Here is a tiny trained network, its code and every weight. The questions are about switching its units off for an input and a class, where a switched-off unit gives its printed mean instead of its output.

import numpy as np


def w(rows, s, z=0):
    codes = np.array(rows[::2]) - 128.0
    scale = np.full(codes.shape[1], s)
    scale[-1] = z or s
    return codes * scale


def norm(h):
    return h / np.sqrt((h * h).mean(-1, keepdims=True) + 1e-5)


def f(y):
    return np.maximum(y, 0)


def log_softmax(a):
    a = a - a.max(-1, keepdims=True)
    return a - np.log(np.exp(a).sum(-1, keepdims=True))


def net(x, mask):
    res = np.array(x, float).reshape(1, 7) / 4 @ E
    u = 0
    for l in range(2):
        y = f(norm(res) @ A[l][:, :-1].T + A[l][:, -1])
        res = res + np.where(mask[u : u + 7], y, B[l][:, -1]) @ B[l][:, :-1]
        u += 7
    return log_softmax(norm(res)[-1] @ U[:, :-1].T + U[:, -1])


A, B = {}, {}
E = w([
[57,254,51,100,135,115,150,110,133],'x0',
[198,207,164,151,156,133,108,141,232],'x1',
[99,127,160,159,208,123,107,123,189],'x2',
[93,180,126,58,145,119,167,143,179],'x3',
[164,119,146,86,100,164,143,68,76],'x4',
[92,42,96,97,135,56,178,46,148],'x5',
[107,130,167,100,74,219,69,115,181],'x6',
],0.006)
A[0] = w([
[92,104,86,135,165,94,199,147,159,84],'L0N0',
[188,157,153,59,57,151,118,210,65,31],'L0N1',
[181,171,113,177,130,88,150,185,208,60],'L0N2',
[167,39,146,128,31,144,77,96,73,144],'L0N3',
[132,116,173,76,121,208,55,147,254,70],'L0N4',
[211,183,138,186,86,134,112,151,99,117],'L0N5',
[134,176,139,221,200,66,140,134,138,2],'L0N6',
],0.0069,0.0017)
B[0] = w([
[93,122,145,142,137,90,225,134,143,207],'L0N0',
[112,166,119,170,193,115,224,151,130,204],'L0N1',
[131,125,157,46,88,121,59,117,59,218],'L0N2',
[214,168,45,77,190,160,59,105,62,248],'L0N3',
[69,106,190,194,3,190,24,68,151,254],'L0N4',
[54,143,153,133,48,99,145,181,87,217],'L0N5',
[178,140,71,65,95,105,19,12,115,221],'L0N6',
],0.0066,0.0048)
A[1] = w([
[82,137,100,58,94,180,157,85,108,229],'L1N0',
[176,91,202,183,129,103,62,145,146,19],'L1N1',
[151,254,64,95,162,146,93,82,134,218],'L1N2',
[68,96,175,142,114,42,204,88,161,175],'L1N3',
[127,213,80,130,222,90,119,227,138,41],'L1N4',
[93,106,137,199,119,193,32,212,87,148],'L1N5',
[190,134,170,76,91,208,205,92,69,1],'L1N6',
],0.0066,0.00099)
B[1] = w([
[162,73,149,162,172,95,96,172,140,214],'L1N0',
[51,133,153,36,102,159,103,98,144,197],'L1N1',
[202,115,155,172,119,97,92,66,89,254],'L1N2',
[1,161,190,55,45,98,107,241,173,199],'L1N3',
[188,124,168,174,211,145,162,111,111,183],'L1N4',
[88,165,253,117,106,194,135,61,234,247],'L1N5',
[122,84,52,117,144,42,172,115,152,183],'L1N6',
],0.0073,0.0054)
U = w([
[117,145,200,125,81,152,70,95,182,158],'0',
[151,163,131,184,152,155,213,162,135,102],'1',
[178,86,63,108,154,86,111,81,89,148],'2',
[141,111,14,154,145,205,168,184,249,3],'3',
[58,122,128,77,110,60,180,195,159,135],'4',
],0.015,0.011)

Each question gives the input, the list of numbers given to net, and the class t.
The units are the neurons (one row each of A and B). Each row of codes is followed by its name. A weight is (code - 128) times the scale printed after its matrix; where a second scale follows, it is the last column's (A, B and U).
mask holds one flag per neuron, layer by layer. A switched-off neuron (its flag False) gives its mean, the last column of its row in B, instead of its output. The means were averaged over made-up inputs and are rounded, as every weight is.
A unit's drop is (log p(t) with every unit on - log p(t) with that unit switched off) / (log p(t) with every unit on - log p(t) with every unit switched off).
The circuit of an input: a set's keep is (log p(t) with only the set's units on - log p(t) with every unit switched off) / (log p(t) with every unit on - log p(t) with every unit switched off). Starting from the 12 units with the biggest drops (on a tie, the unit counted first), units are removed one at a time, each time the one whose removal leaves the highest keep (on an exact tie, the one counted first), for as long as the keep stays at least 0.8.
circuit, biggest first: the units of the circuit, biggest drop first
top k neurons: the k neurons with the biggest drops, biggest first
top k neurons in layer l: the k neurons of layer l with the biggest drops, biggest first
drop of u: that unit's drop, to one decimal
input [-4,2,4,-7,-1,6,0], class 2: top 2 neurons -> [L0N4, L0N3]
input [3,0,-7,7,2,-2,0], class 1: top neuron -> [L0N1]
input [0,1,5,-3,-4,6,1], class 4: top 2 neurons in layer 0 -> [L0N0, L0N3]
input [-4,-4,8,4,5,-3,-8], class 4: top 4 neurons -> [L0N3, L1N3, L0N0, L1N2]
input [6,-5,0,-5,-1,7,4], class 4: top 3 neurons in layer 1 -> [L1N3, L1N2, L1N4]
input [2,-2,8,2,5,2,-3], class 4: circuit, biggest first -> [L1N3, L0N0]
input [-1,-8,-7,-7,-6,-1,5], class 2: top 2 neurons -> [L0N3, L0N4]
input [6,6,5,-8,-7,6,1], class 2: circuit, biggest first -> [L0N6, L1N5]
input [-6,-8,1,6,-5,-6,0], class 1: top 4 neurons in layer 0 -> [L0N1, L0N4, L0N6, L0N2]
input [2,-8,-5,6,-6,-4,1], class 1: top 3 neurons in layer 1 -> [L1N4, L1N1, L1N6]
input [-8,4,-2,3,7,-4,-4], class 2: top 2 neurons in layer 0 -> [L0N3, L0N1]
input [-7,7,2,2,4,4,-7], class 4: circuit, biggest first -> [L0N3, L1N3]
input [4,5,-6,-1,4,-6,-4], class 1: top 2 neurons in layer 0 -> [L0N1, L0N5]
input [-5,0,-8,-4,1,-1,0], class 2: circuit, biggest first -> [L0N3]
input [-8,2,-6,-8,3,-8,-1], class 1: circuit, biggest first -> [L0N1, L0N4]
input [6,-3,-5,1,0,-4,-3], class 1: circuit, biggest first -> [L0N6, L0N1, L1N4]
input [7,-7,-4,6,-2,0,8], class 4: top 3 neurons -> [L0N3, L0N6, L1N5]
input [3,-4,1,-2,-4,-8,-3], class 1: top 3 neurons -> [L0N4, L1N4, L0N1]
input [4,8,-5,-1,-8,1,-6], class 2: top 2 neurons in layer 0 -> [L0N6, L0N4]
input [-5,1,-5,7,3,-4,-4], class 1: circuit, biggest first -> [L0N1]
input [-4,1,6,3,-2,5,0], class 4: top 2 neurons -> [L1N3, L0N0]
input [-6,-6,8,-4,5,2,-1], class 2: top 2 neurons in layer 0 -> [L0N3, L0N4]
input [1,-8,1,7,3,6,4], class 4: drop of L1N3 -> 0.1
input [-1,-6,7,4,4,5,3], class 4: drop of L1N3 -> 0.1
